Each name stands for a flat space through zero: a line, a plane or more. A row that begins with a name and a colon came from that space; any other row is followed by the name of the space it lies nearest, among the names in its block.
j387-j686: [  6   8  -9  13  -3   3  -5   9   2   7  -1   3 -12   5   9 -13   4   5
   5  -8   7   6   1 -12   6]
j633-j621: [ -1  20   1   2  30  17   3  12   1  18   6   1   7  -4   5 -29   3   1
 -17 -19   7  19 -22 -38 -27]
j428-j617: [ 35  28  -1 -43  26 -11 -27  16 -15  17   7  24   4  12  19   2 -18  10
 -41 -29   5 -61  22  12  11]
j722-j22: [-41  23 -45  -4 -32  26 -24   0  12   0  15  11 -14  24   9  12  17  13
  18 -16  17  22   9 -21   4]
j387-j686: [-25  17  -4  25  -2  -8   7   1   7  -1 -20 -25  -4   3  11 -20  25  14
  19   5  11   5  12 -16 -24]
j722-j22: [ -6  28  37 -20  47  23  15  12 -22  37  12  -3  11 -19   3 -37   1   4
 -42 -26   2   4  -9 -29 -28]
j47-j662: [-17 -15  12  12   2   0  22   2 -10 -12 -27 -36   9 -15 -18  -3  39   1
  40  22 -33  15 -13 -30 -16]
j428-j617: [-33   6  46  21  -3  -7  22 -16  -8   8  -5 -41   0 -36   1 -17  31  30
   8  12   1  44  -6 -30  32]
j428-j617: [-41 -14  18  33 -33   1  11  -7 -13  -8 -17 -38   2  -8 -10  -2  43  12
  38  31  -3  36   4 -24   1]
j722-j22: [  9  20 -10   4  40  17  11  13  -4   4 -12  -2 -14 -37 -25   1  13  -7
  16 -14 -18 -21  -5  -6  11]
j722-j22: [-27 -29  -3  20 -11   6  -8   2  32 -35  19   9 -23  26  -6   5   0   1
  -6   5  12 -18  21  44 -22]
j633-j621: [-14 -26 -13  29 -55 -50  -7 -25  19 -32 -27 -25  20  35  20  12   5   8
  29  45  18  14   9  12 -18]
j387-j686: [ 18  -1  16  33 -18 -38  -5  -1  -5   2 -22 -22   1   3  24 -19  10  20
   9  18  16  11   5 -15  22]
j47-j662: [-30 -12  30  -7   6  26  28   0  -8  -1   7 -15 -17 -20 -18  -4  22   3
  12  -2 -30  10   5   1   3]
j47-j662: [ 27  -7  -4  -9  16 -31  14   1  -3 -14 -38 -19  17  -5  -4   6   7  -8
  25  16 -32 -33  -5   0 -18]
j524-j281: [ -2 -27  28 -20  17  10   4   6  -1 -12  16  -3  11  -3 -12   2  10   3
 -13   0 -29   6 -22 -15  -4]
j524-j281: [-54  12   2 -15  -1  38   4  15 -12   4   3 -18  -7   8  -6  -9  50  17
  20 -12 -21  10   8 -41 -28]
j47-j662: [ -4  29  -3  -3  50  21  18   9   1  14  -5  -6   3 -30 -14 -19   8  -6
  -3 -21  -8   2 -20 -28 -24]
j633-j621: [  0  14   1 -10  41  26   9  12   1   7   9  10 -11 -23 -19  -5   0  -8
 -12 -22 -10 -17  -5   2  -7]
j387-j686: [-12   9 -18  23 -40 -10 -22   9  -2  -2 -10   0 -26  33  22  -3  14  16
  17   4  25 -21  46  18   6]
j722-j22: [ 42  40  42 -17  77  -9   8  -5   6  33  28  22  -3 -53   8 -24 -49  11
 -82 -42  27 -25  -8  23  44]
j633-j621: [ 16   7   3 -20 -36 -13 -25  -4 -26  24   7  12  15  24  27   5 -15   8
 -19   1  19   8  12  -7  23]
j387-j686: [  8  -5   3  11  -8 -30 -17   2  10 -12  -6  -4   3  24  21  -6   0  16
 -10   8  17 -20  15  10  -5]
j524-j281: [  5 -11  -5  56 -18 -31   0 -18  18 -11 -14 -12  15  -2   4  -7 -15  -7
   4  31  41  34 -14   5  -7]
j387-j686: [ 11   0 -31  38 -54 -18 -28   5   7  -1  -8  12 -23  41  30  -4  -6   6
  16  10  39   0  31  18  14]
j633-j621: [ -9 -24 -11 -29 -13  28  -5   3  -2 -12  23  25  -8  17 -18  28  -9 -19
  -1  -4 -20 -16   8  30  -7]
j633-j621: [ 36  -2  -1 -13 -61 -43 -38 -17 -29  15  -1  16  20  24  29  31 -31   6
 -15  21  32  -5  24  22  59]
j387-j686: [-51  12  16 -43  53  17  16  -1  24 -24  13 -16   0 -14 -16   5  28  21
 -14 -24 -31 -38   6   3 -34]
j428-j617: [ 18  13 -39 -25  -6   4  11  -3   3  11 -12  17   2  20  11   3 -24 -25
  16 -10 -14  -7  -2   8 -30]
j524-j281: [ 14  17  10  -9  29 -51  31 -20  19 -23 -42 -33 -16 -42   0  14  12  21
  32   5 -34 -57  23  36  42]
j633-j621: [ 18  13  -9 -21  37  39  -5  21  -2  22  27  30  -2  -4  -6 -15 -15 -13
 -28 -36  -5  10 -29 -27 -11]
j524-j281: [  3 -15 -17  27 -61 -24  -2 -14 -16   0 -30 -14  13  20   9  10   2 -12
  40  40  12  26   8  -1  -2]
j428-j617: [  0  32  20 -30  74  42 -16  39  20  10  52  29 -50 -12   7 -30  11  38
 -55 -74  -8 -41   8 -10  31]
j47-j662: [ 20  10   8  -5  11 -18  11  -2   3   8  -9  -1  -6  -2  17 -14 -14   3
  -8  -7   0 -18  10  16   2]
j428-j617: [ 42  18 -61  -5   3 -11   5   7  18  -2 -29  18 -22  12  10   6 -19 -21
  39 -13 -17 -35   7  20  -4]
j428-j617: [ 42  35   7 -68  37 -28  -2  -8   6  23  13  29   8  11  39  -6 -53   7
 -61 -39   2 -58  17  37   2]
j722-j22: [ 44  13  34  11  44  11  -4   9  19  31  52  41 -31 -20  22 -42 -52  11
 -77 -47  37  14 -15  14  49]
j428-j617: [-38   3  38 -18   9   7  13  -6 -13   7   6 -21  18  -3   0 -12  16  12
 -21   2  -3   5   6 -11 -30]
j722-j22: [-13  20  24 -32  54  27  27   7 -15  19   3  -6  10 -29 -18 -15   5  -8
 -21 -21 -23 -15  -8 -11 -35]
j387-j686: [ 30   0 -17  48 -34 -32 -14  -1   1   5 -22  -3  -3  15  23 -12  -9   1
  17  20  33  19   3  -5  18]
j387-j686: [ 12 -15  12   7 -15 -28 -10  -4  -3  -7  -7  -4  16  18  13   0  -9   3
 -12  18  13  -8   7  11  -8]
j722-j22: [-34 -52  18  16 -24  24   4   4   9 -25  24   7 -10  31 -16   0   0 -16
  -9  18   2   4  13  38 -47]
j428-j617: [-32  18  34 -13  42  40  14  12  11  14  37  -2 -26 -23   1 -32  20  29
 -29 -41  -9  19  -9 -28  12]
j524-j281: [ 12 -28  14 -22 -15 -10   6  -1 -23  -7 -14  -8  17   6  -9  19   5 -12
  15  22 -34 -13   0   6  -4]
j47-j662: [-50   8  -2  12 -14  11  12   3   5 -15 -13 -16 -40   7  -6   2  32  12
  29   2  -3 -42  60  43 -16]
j524-j281: [-12  20  -8 -18  11 -21  12 -11   1 -13 -31 -26   4 -20  -7  20  23  11
  31   6 -24 -35  16   6   7]
j428-j617: [-31  14  15  -8   6   9  21  -3  -8   9  -9 -24   0  -8   2 -15  24  11
  12  -3 -14  10   5 -20 -20]
j633-j621: [-10  34 -10 -26   0 -15  20 -25   2  18 -15  -9  18  -3  20  -3 -15   0
   1  -5   4   6   4   0 -20]
j633-j621: [ 10  12  10  12  37   8  21   4   6   8  -4  -8 -13 -38 -11 -17   5   2
   4 -13 -12   9 -19 -15  18]
j524-j281: [-16  -4  33  49  10 -32  41 -13  26 -20 -30 -45 -32 -31   5 -27  24  24
  30  17  -7  -3  19  22  15]
j524-j281: [ 32 -29 -14  -8 -34 -36 -14 -18 -19 -12 -23   0  50  12  -8  39 -21 -28
  12  43  -3   2 -18   5  -5]
j47-j662: [-21  24  13 -33  15  27   4   9 -15  25  16   3   0   3   8 -16   9  10
 -20 -26  -7   2   5 -22 -16]
j633-j621: [ -9 -15 -19  20 -34 -29 -25  -8  11 -19 -10  -5  30  44  17   4  -4   0
  -2  28  33   8   1  -3 -43]
j722-j22: [ 19   1  22  -2  15  25   7  -5 -28  27  20  21   3 -45 -30  12 -29 -25
 -28  -4  10  13 -12  17  37]
j722-j22: [  2  -9   2  18 -27  33  -9  18  -8  25  27  17 -17  27  19 -33   0   1
  -7 -14  13  58 -16 -39   2]
j633-j621: [ 21  57   6 -46 -13 -25 -18   1 -33  45  -8   7  -9  13  50  -7  -8  33
 -21 -28  14 -44  52   6  44]
j387-j686: [ -6  -2   4  29 -47 -15   5 -11 -28  11 -28 -19   3  -2   2   5   9  -5
  31  33  14  15  22   7  12]
j387-j686: [  7  18  35 -22  63 -10  13   7 -14  -1 -16 -27  10 -52 -21   2  28  18
  -6  -8 -34 -39  -7 -18  22]
j524-j281: [ 26  12 -53  38 -64 -16 -36   8 -15  23 -22  11  15  51  37 -13  -8 -10
  25  16  45  44  -5 -42 -13]
j524-j281: [ 43 -15 -14  15 -10 -24 -22 -10  11  -2  10  23  24   9   9   7 -42 -15
 -25  10  31  23 -31   2  15]
j428-j617: [ 34  29 -20 -36  10   9 -19  14 -21  31   6  27   6   8  13   2 -18  -6
 -18 -27   0 -17  -1 -15  12]
j722-j22: [-47  11 -10  12 -23  19 -18  13  -3   3   4 -10  -2  36  14 -17  33  17
   6  -2  20  14  17 -31 -41]
j47-j662: [-34  18  -1   7 -27  -4  -2   6  -7   4 -15 -17 -21  26  23 -15  28  22
  17   0  10 -21  50   9 -17]
j47-j662: [ -3  11  -8  17   1 -17 -10 -13  13   2   0  -2  25   3  11  -7 -14   2
 -19   6  37  23 -16 -13 -15]
j47-j662: [ 14  14   3   6  33  10  12  -5  18   9  18  20 -18 -27  -6 -10 -32  -9
 -27 -22  15  -3  -6  27  16]
j47-j662: [ 18  10  -3 -31  43  -2   6   0  -3   4  -5   0  38 -15 -11   3  -9 -14
 -16  -7 -18  -5 -36 -27 -28]
[  9  13  16   4  28  10  -5   3  11  13  30  22 -16 -16   3 -14 -25   6
 -46 -25  26  -5   1  19  22]
j722-j22
[ 45  29 -36 -38  18  -8 -14  -6   6  16   8  39   7   0  11  18 -49 -16
 -26 -26  10 -29  -4  22  18]
j633-j621
[ -8  23 -12 -18  33  28  11  14  -4  13  -2   3  -3  -8  -9 -12   9  -8
   2 -23 -16  -9  -7 -20 -32]
j428-j617
[-31  -6  25 -23   6 -13  21 -26  -6 -20 -13 -28  14 -35 -27  35  16   5
  13  21 -25 -22  12  26  14]
j387-j686
[ -8  17  -5   2  -6 -12 -11   0  -7  11 -11 -13  26  16  19 -14  11  11
  -4   4  17  18  -8 -39 -26]
j47-j662
[  1 -13  -9  27   0 -17  15 -22  20 -16 -13 -13  22 -16 -13   6 -12 -16
  13  25   8  33 -32  -3 -13]
j633-j621
[-44  -7  76 -65  58  -4  11   8  -8 -17  14 -31  26   3  -1 -11  36  38
 -52 -12 -40 -60  17  -2 -51]
j387-j686
[ -5  26  -2  -2  13  27   2  26  -8  23   5   8 -33  10  14 -30  12   8
  -3 -31  -1 -18  25  -6 -12]
j524-j281
[-20  -1  23  13  -9 -25  18 -16 -21  -1 -35 -38  31 -12  -7   1  16  -3
  14  36   4  -3  12   2 -31]
j387-j686
[ 40  -2  -2   6  28 -17  -2 -11   5   2   2  15  26 -26 -14  11 -40 -23
 -28   5  18   0 -30  13   8]
j428-j617
[-16  -1  -2  26 -19  19  -2  -3   4  10  18  13 -13   6   1 -10 -14  -7
 -11  -1  33  28   6  12  -4]
j524-j281
[  4  -7  -6  25 -34 -14  -8  -3  -1   3  -8  -1   0  24  18 -10  -6  -1
   7  15  22  17   8   2  -7]
j387-j686
[-25  -9   5  23 -45   1   2  -1  -5  10  -2  -9   2  42  27 -28   4   2
   4  14  23  35  13 -10 -43]
j387-j686
[ -2 -24  45  -2  24  24  15  22   1   0  23  -2 -23   0   0 -33  14  11
 -19 -16 -27   6  -7 -11  -5]
j524-j281
[  1 -10   0   5 -29  -9   8 -15  -8  -1  -9  -1  -3  -1  -3  16 -10 -11
  15  19   2   0  16  31  13]
j524-j281
[-76 -18  33  -6 -17  62  24   4 -24   4  23  -9 -18  -1 -31  -1  30  -8
   4   3 -14  14  27  15 -37]
j524-j281
[ -8   1  17  12   8 -26  20 -16 -29   1 -44 -36  50 -22 -21   7   6 -21
   9  42   5 -12   1   3 -50]
j387-j686
[-27   3  -2  -5   3  20   5   5  20  -1  18   2 -14  19  13 -21   8  12
  -6 -19  -1  18  -3 -15 -25]
j387-j686
[ 48 -23 -15  -6 -35   8 -66  25 -21  17  40  51  22  54  21   4 -31  -9
 -46  -6  34  25 -24 -30  15]
j633-j621
[  5  13   7 -12  44   1   8   4  14  -2   6   4  -2 -14  -4  -9  -9   1
 -24 -19  -3 -27  -2  11 -13]
j428-j617
[ 22 -11  10  22 -19 -26  12 -20  -7   2 -18 -15  12 -25  -3   8  -8  -5
  19  27   1  33 -18  -4  39]
j387-j686
[-29 -11  27 -10   3  -1  21 -19   6 -10   5 -14   6 -10  -8   4   0   3
  -8   9  -7   1   6  22 -13]
j47-j662
[ 18 -20 -12  29 -47  -8 -18   1  -4   0   0   8  -8  20  12   3  -4  -1
  17  16  14  32  -4  -8  31]
j722-j22
[-51  16  21 -32  31  63  11  15   5  10  45  11 -39 -12 -12 -12  22  19
 -22 -46 -19  -4  14  -2   3]
j524-j281
[ -4  14  26 -47  16 -11  15  -8 -10  15   0  -7  19   7  20 -11  -8   9
 -27 -11 -14 -19   9   2 -26]
j47-j662
[  1  -1   3  29  30 -10  44 -24  41 -13  -9 -16 -11 -42 -10 -14 -14  -7
  15   2  -6  30 -29  11   4]
j428-j617
[-47   5  76 -26  51  26  15  -2  20   5  59  -4 -15 -20   9 -36   6  44
 -74 -40   2  11  -2  -3   7]
j428-j617
[ 26  17 -13  -3  33  13   6  10  12   6   8  27 -35 -18  -8  -2 -24 -12
 -10 -28  -2 -40  15  40  18]
j47-j662
[-32  -6  18 -19  17   3  24 -18  13 -14   4 -18  15 -16 -13   5   7   2
  -2   4 -19  11 -14  -1 -22]
j387-j686
[ 24  -3  -9 -32 -21   1 -36   6 -16  15  24  28  22  32  19  10 -19   1
 -29 -10  10  13 -15 -24  13]
j47-j662

Rows lie near named flat spaces through zero. A row that begins with a name and a colon came from that space; any other row is followed by the name of its block's space that it lies nearest.
j577_j124: [  1  39 -14   4   7  22  12 -11   7  -5 -17   0 -11  21  19  -9  23 -10
  -6 -13  -8   4  14 -39 -14]
j671_j294: [-27  19  -8  -2  53  33 -14  31  13  -2   5  68  -5   2   7  14  76  -7
   8 -19  22 -25  49 -29  47]
j838_j738: [ 34  -3 -28   3 -23  -9  14 -18  18   2  -5 -39  -3 -11  19  -7 -26  15
  -2   4  -9   3  -6   1 -25]
j577_j124: [ 13 -50   5   1  -5   2 -14  -5 -11 -11  -7 -14  -1 -15   3   1 -34   8
   0  21  -7   7 -26  21 -20]
j838_j738: [-34  22  49  31 -14   2  15  32 -25  22   2  13  11  10 -29   6  10 -56
   7   6  16   4  -1   7  20]
j403_j921: [  6  -8  -4  13  42  32 -11   3 -14 -18  -9  48 -26  -7  -2  31  33  -6
   0  28  -7 -11   6 -30 -28]
j671_j294: [ 17 -72   5 -13 -12 -14  -7 -20 -27 -15  -9 -30   0 -11   7   1 -56  14
   3   4  -8  19 -38  32 -22]
j679_j226: [ -6 -52  23   0   7  -2 -36  18  -2  -5  11  11   6 -31 -19   2 -21   8
  -2  37  -2  -8 -18  39  10]
j577_j124: [ 16 -75  12  14 -36  -5  -8  16 -16   4 -15 -27  21   2   4  10 -39   4
  12  20   6   7 -23  25 -15]
j679_j226: [  8  25 -15 -13  -1  -5  12 -18   9  -4  -3 -10  -6   7  13  -8   5   9
  -8 -18 -13   1   8 -20  -7]
j403_j921: [-11  16 -19  16  21  25 -23  11  23   6  13  20  -2  -3  -6  -6  17   3
   9  18  30  -3   7  17  16]
j838_j738: [-41   7  -8 -12   3   4 -21 -26   4  -8  -1  -1  10  53 -13 -33   0   9
  13 -14   9  24   7   8  22]
j760_j196: [  1  -5  32  -4 -11   1  18   2 -38  -8 -23  -2  -1  20   6  13  -1 -20
 -10 -15 -18   8 -13 -29 -24]
j679_j226: [ 12   2 -22 -17 -14 -33  18  -4  22   7   7  -4  10   3   5   7  18  23
   5 -23 -12 -19  37 -19  20]
j838_j738: [ 19  26 -13  27   9  57   8  10  -7  -7 -37   9 -14  26  35  13  31 -17
  -7   5   4   4   1 -55 -47]
j679_j226: [  3  28 -50   8  80  68 -26  14  46 -12   5  52 -33 -48  40  -6  60  -1
  -1   1  25 -22  36 -15  27]
j760_j196: [ -4 -81   6  -9 -16 -35  11 -16 -20  -4  -2 -23   9 -12  -2  -2 -41  -7
  23 -14  -7  11   2  33  25]
j577_j124: [  6 -19   8 -12 -20 -38  34 -18 -24  -1  -5 -15   2   8  -4  13 -13  -7
   6 -25 -21   4   6 -12  -3]
j403_j921: [ -6   7   6  -2  20   4   9 -12 -24 -10  -4  18 -16   7  -5  11   9 -13
   1  -6  -4   7  -3 -13 -11]
j671_j294: [-26  33  14  23  56  58 -26  33   5  -1   7  50 -19 -30   1  -4  38 -36
  -6  18  27  -7   1   6  21]
j577_j124: [ 18  52 -31 -32  -7 -32   3 -17  52   8  28 -24   2 -25   7 -24  -2  43
 -19 -17 -12 -16  12   7  17]
j760_j196: [-79  -4  63 -27 -18 -37  26 -31 -64  -7 -13  -4  18  78 -34 -26 -10 -49
  15 -63 -16  41   5  -4  43]
j679_j226: [ 38 -13 -29  -2  -5  -6  -6  -8  13  -3   5 -14  -6 -17   9  12 -18  36
  -4  19   1  -5 -16   8 -31]
j760_j196: [ 16 -48   7 -33  -7 -37  -4 -16 -16 -13   6 -12   3 -15  -4   9 -31  31
  -6  -6 -22  -2 -17  16  -7]
j838_j738: [ 12   4   2  46 -21  18   2  25   2  21  -1 -14   5  -9  -6   9 -16 -23
   9  37  29   5 -20  23 -20]
j679_j226: [  7 -32 -15  -7  15   0 -15  -6   5  -7   8   1  -5 -24   4  -1 -15  15
   5   6   7   1  -8  26   6]
j671_j294: [ -5  11  -4   5   2 -12   6  -9   2   5  13   2  -5  -6 -16   0  -4  -5
   6   5   3   1   2  12   6]
j838_j738: [-41  30 -29  -2  21 -16  10 -42  12   1  17  12 -10  27 -24 -24  14 -11
  28 -20  10  16  35   9  40]
j403_j921: [  9 -13  32  15 -33  -6  19   9 -27   5 -18 -21   7   9  -3  11 -20 -24
  -5   9 -15   6 -19 -10 -29]
j671_j294: [ -1 -22  -6  -5  10   0  -5  21 -17   3   3  33  10  22  -2  34  27  18
  15 -16  29  -6  10  -6  11]
j403_j921: [-37  -8  25  42  17  36 -56  60  22  16  17  56  17  -4 -42   9  37 -12
  12  68  33 -23  14  25  31]
j838_j738: [ 45 -55 -17 -26 -19 -26  -9 -21   0 -17  -6 -27   1 -11  12  13 -36  54
 -10  13 -30  -5 -20   0 -41]
j760_j196: [-13  36 -21 -10  29  -1  -1   7  27  10  27  20  -4 -23   3  -9  26   4
   4 -24  25 -11  24  15  48]
j760_j196: [-10  80 -35  14  79  71 -11   3  38  -9   6  46 -43 -39  31 -20  59 -27
 -12  -3  18 -11  26 -23  17]
j760_j196: [-20 -49  79  -7 -59 -42  32 -13 -96  -9 -36 -19  22  78 -35  28 -37 -29
   3 -13 -36  32 -36 -26 -45]
j671_j294: [-10   8 -11  -2  28   9 -13  -7  10  -5  12  17 -12 -15  -5  -7   6   2
   2   6   8   0   3  14  13]
j577_j124: [-34 -14  46  28   3  11  -3  29 -36   7  -4  35   7  18 -33  21  15 -43
  13  20  13   3  -1   2   9]
j760_j196: [ 15  46  -1  15 -10  40 -11  13  18  -1 -21  -6   0  21  18  -7  18   4
 -23  21  -9  -4  -8 -39 -42]
j577_j124: [-42  14  12  -8  23  -4  -4   1  -9   3  17  26   2  10 -19  -9  16 -16
  12 -24  22   7  11  18  46]
j671_j294: [  6  -2  -1  16  10   7  18   7 -20   3  -6  17 -10  -1   1  26  14 -20
   9  -2  10  -1   4 -14 -10]
j838_j738: [ 51   8 -49   1 -19 -28  13  -8  50  14  19 -30  -3 -45  12   4 -13  38
  -3  17  -8 -24  14   8 -11]
j679_j226: [ 20 -50 -65 -37  33 -26   5 -41  19 -11  22 -14 -15 -47  30 -11 -26  37
  22 -45  19   6  12  46  41]
j679_j226: [  7  27  21   6 -30  -7  10   9  -7   7  -8 -11  10  23  -9   8   1  -1
 -14  10 -14  -2 -11 -23 -29]
j679_j226: [-14  43   5  29  38  69 -25  38  16  -2 -13  50 -11   4  11   4  61 -23
 -10  26  13 -17  18 -38  -4]
j760_j196: [-19  41  18 -10 -17  -4   0  -1  -8   3  -4  -1  13  49 -13  -7  11   5
  -9 -13  -3   8  -4 -20  -6]
j403_j921: [ -3 -17  32  40  -6  41   1   0 -19  -9 -33 -19 -14 -13   9 -17 -27 -59
  -7  39 -21  17 -25  -3 -35]
j403_j921: [ 24  31 -35 -12  -2 -15  10 -13  50   7  16 -26  -7 -42  20 -23  -3  18
 -12  -8 -14 -17  19   3  14]
j577_j124: [-38 -35  39   0   4  -4  -5  15 -38  -1  -3  25  12  23 -22  10   7 -25
  16 -10  10   8   2   9  28]
j577_j124: [  8   2 -12 -12  23   8  24 -27 -24 -21 -21  12 -24  13  21  13  17  -9
  -1 -28 -20   7  11 -44 -21]
j671_j294: [ 11  18   0   9   7  29   5  -8  10 -10 -20 -14 -17 -18  26 -19  -2 -21
 -18   8 -24   1  -3 -22 -22]
j403_j921: [ 70  16 -35   9 -18  46  -9  14  35  -3 -27 -41  -5 -20  63  -3 -11  34
 -33  19  -5  -8 -28 -28 -68]
j760_j196: [-54  69   2  62  18  49  -1  20  29  24   4  24  -6  11 -20 -32  40 -72
  21  26  34   5  35   4  40]
j838_j738: [-11  50 -12  20   2  34   1  13  25  14  -4  -6   1   7  17 -24  18 -21
   0  -8  25   5  10  -4  14]
j577_j124: [-24 -26   7  -1   8   4 -27  15   1   6  14   7  14  -3 -11 -11 -11   3
  13   1  33   8  -9  46  36]
j838_j738: [-16  14   4 -23 -23  -8  -7 -12  11  -4 -10 -22  19  41   6 -30  -1  16
  -8 -23 -16   8   7 -15  10]
j838_j738: [ 12  -2 -11  44  -6  23  18  -8 -22   3 -20  -2 -14  22  -2  19  -5 -29
  18  26  13  18 -11 -12 -45]
j671_j294: [  2  21   0  26  -3   8  18  31   8  18  -2  22   4   1   0  23  41 -22
   8   3  11 -20  32 -27  10]
j671_j294: [ -2  11 -15  -8  27  15  -4  -7   0 -10  -1  21 -12   5   9   4  22   7
   0 -11   4  -1   9 -15   1]
j403_j921: [-17 -47  47  19 -21  -4   9  14 -67  -1 -22  15  13  49 -27  36  -7 -28
  17   9   6  18 -21  -8 -25]
j679_j226: [-40   4  40  22   7  19  -6   8 -21  -1  -8  15  -2  12 -22 -13   2 -48
   3  17  -2  12  -5   5  10]
j760_j196: [  2  -1 -35   7  23   2   3   0  14   8  17  16  -7 -16   2   8  13   4
  21  -8  33  -3  18  19  25]
j679_j226: [  5 -10  33 -25 -59 -71  27 -18 -20   9   7 -48  22  11 -24  -3 -47  10
  -9 -15 -34   6 -19  12  -7]
j403_j921: [  2  21 -10   8  -7   3   6  -4   9   8   3 -16   0  -1   5 -12  -9  -5
   2  -4  13   8  -6  11   1]
j577_j124: [  9   1 -21  -7  29  11 -13  15  12   0  13  28  -5 -17   9  16  25  21
   2  -6  23 -14   9   3  14]
j403_j921: [  1   8 -11 -29   4   9 -18 -13  26 -10  -1 -27   3 -12  29 -41 -16  21
 -18 -23  -8   6  -7  11  15]
j671_j294: [ -8 -62  -9 -28  13 -36  -4 -30 -19 -14  13   3  -2  -7 -13   4 -25  20
  19 -17  -3   9   0  32  23]
[-14  45 -32 -12  24 -19   5 -15  29  10  35  15  -7 -12 -13 -10  19  13
  10 -21  21  -6  26  18  42]
j403_j921
[  3   7 -14   3  14 -10  13  -8  -5   1   9  20 -11   0 -11  20  16   0
  11  -2   4  -5  14  -8   0]
j403_j921
[ -5  56 -13  -7  19 -20   8  -1  23  13  36  18 -10 -26 -19   1  19   6
  -3  -6  10 -15  14  12  25]
j577_j124
[-26   4  50   8 -16   1 -15  34 -22  14   7   3  21  10 -24  -1 -11 -18
  -6   8  21   7 -30  28  11]
j671_j294
[-19  40   9  43  -8  19   3  18   1  19   1  16   3  27 -27   7  21 -31
  12  30  22   3   6  -6  -7]
j760_j196
[ 15 -13 -37  -2 -19 -30  16  -9  16  14  12 -15  12   9   0  10  -5  26
  22 -16  19  -2  18  12  14]
j403_j921
[  5 -56   6  19 -55 -37  10   6 -14  19  -1 -28  30  26 -24  16 -34   5
  28  16  11   8  -5  26  -4]
j760_j196
[ 22 -24 -27  19   3   0  -5  12  17   8   9  10  -1 -21  -3  22   5  15
  15  27  15 -15  11  11  -4]
j679_j226
[  9   4 -16 -11   6  -8   7 -17  19  -5   3 -12  -9 -23  12 -14  -5   4
  -5  -8 -18  -5  12  -2   7]
j403_j921
[-18 -23 -29   7  55  61 -40  17  15 -15 -10  51  -8  10  23   0  48   6
  16   2  32  -5  27 -11  24]
j679_j226
[ 20   8  35   2   4  50 -14  19 -36 -20 -37   5  -9  15  26  15   2  -6
 -36  14 -15   7 -48 -41 -69]
j403_j921
[  6   7   2  -5  36  26 -18  23  -1 -12  -2  49 -11  -8   5  27  45  13
 -13  12  -4 -23  10 -33 -10]
j577_j124
[ 43 -32 -19  37  13  42  -7  27  -8  -2 -17  19 -14 -19  20  44  10   1
   5  42  18 -11 -13 -14 -50]
j577_j124
[ 10  16 -23   9  25  -2   0  12  11  11  26  28 -11 -27 -11  25  19  10
   9   9  28 -14   7  15   9]
j760_j196
[ 29 -12  12  14 -41 -22  31  10 -23  12 -12 -18   9  12  -3  34 -11  -4
   1   5  -8  -3  -9 -19 -36]
j403_j921
[ 14  90 -30  17  38  19  13  28  31  18  24  54 -19 -20  -2  33  74   2
  -6   4  24 -35  35 -36   4]
j577_j124
[-30   5  19   2  13  13 -11   2 -21  -3   0  15   1  22 -14  -6   2 -15
   5  -5  17  16 -12  12  10]
j403_j921
[  7   3 -12  18  21  17   1   6  -7   2   4  20 -14 -12  -2  19   9  -8
   9  13  21   0  -5   5 -10]
j671_j294
[ 17  48 -23  18 -13  -4  37 -35   1   4  -7 -25 -19  12   2  -3  -9 -17
   1   2 -11  14  -2 -21 -38]
j679_j226
[  6  24 -18 -12  -6  -6  19 -10   5   2  -6  -7   2  23  16   0  16   9
   0 -32  -1   1  16 -27   1]
j679_j226
[  5 -24  38  -5 -60 -49  19  -1 -21   9  -7 -36  25  20 -22   6 -34   0
  -5   5 -32   2 -13  -2 -17]
j838_j738
[ 13  14 -26 -12  37  27 -27  15  25  -7  10  31  -9 -19  18   8  32  33
 -10   2  15 -19   8  -8   4]
j577_j124
[  3  44 -12 -24   7 -11  26 -14  11   1   4 -10  -8  -9  22 -15  12  -2
 -12 -46  -9  -2  16 -18  18]
j679_j226
[ 13 -79  36   5 -32 -35  30 -15 -68  -4 -14 -32   1  -6 -12  24 -66 -26
  13   0 -10  27 -45  30 -30]
j671_j294
[  1   8  -3   0  -1  -5  16   0  -5   2  -4   9  -1  13   1  12  18  -4
   5 -13  -2  -4  16 -22   1]
j671_j294
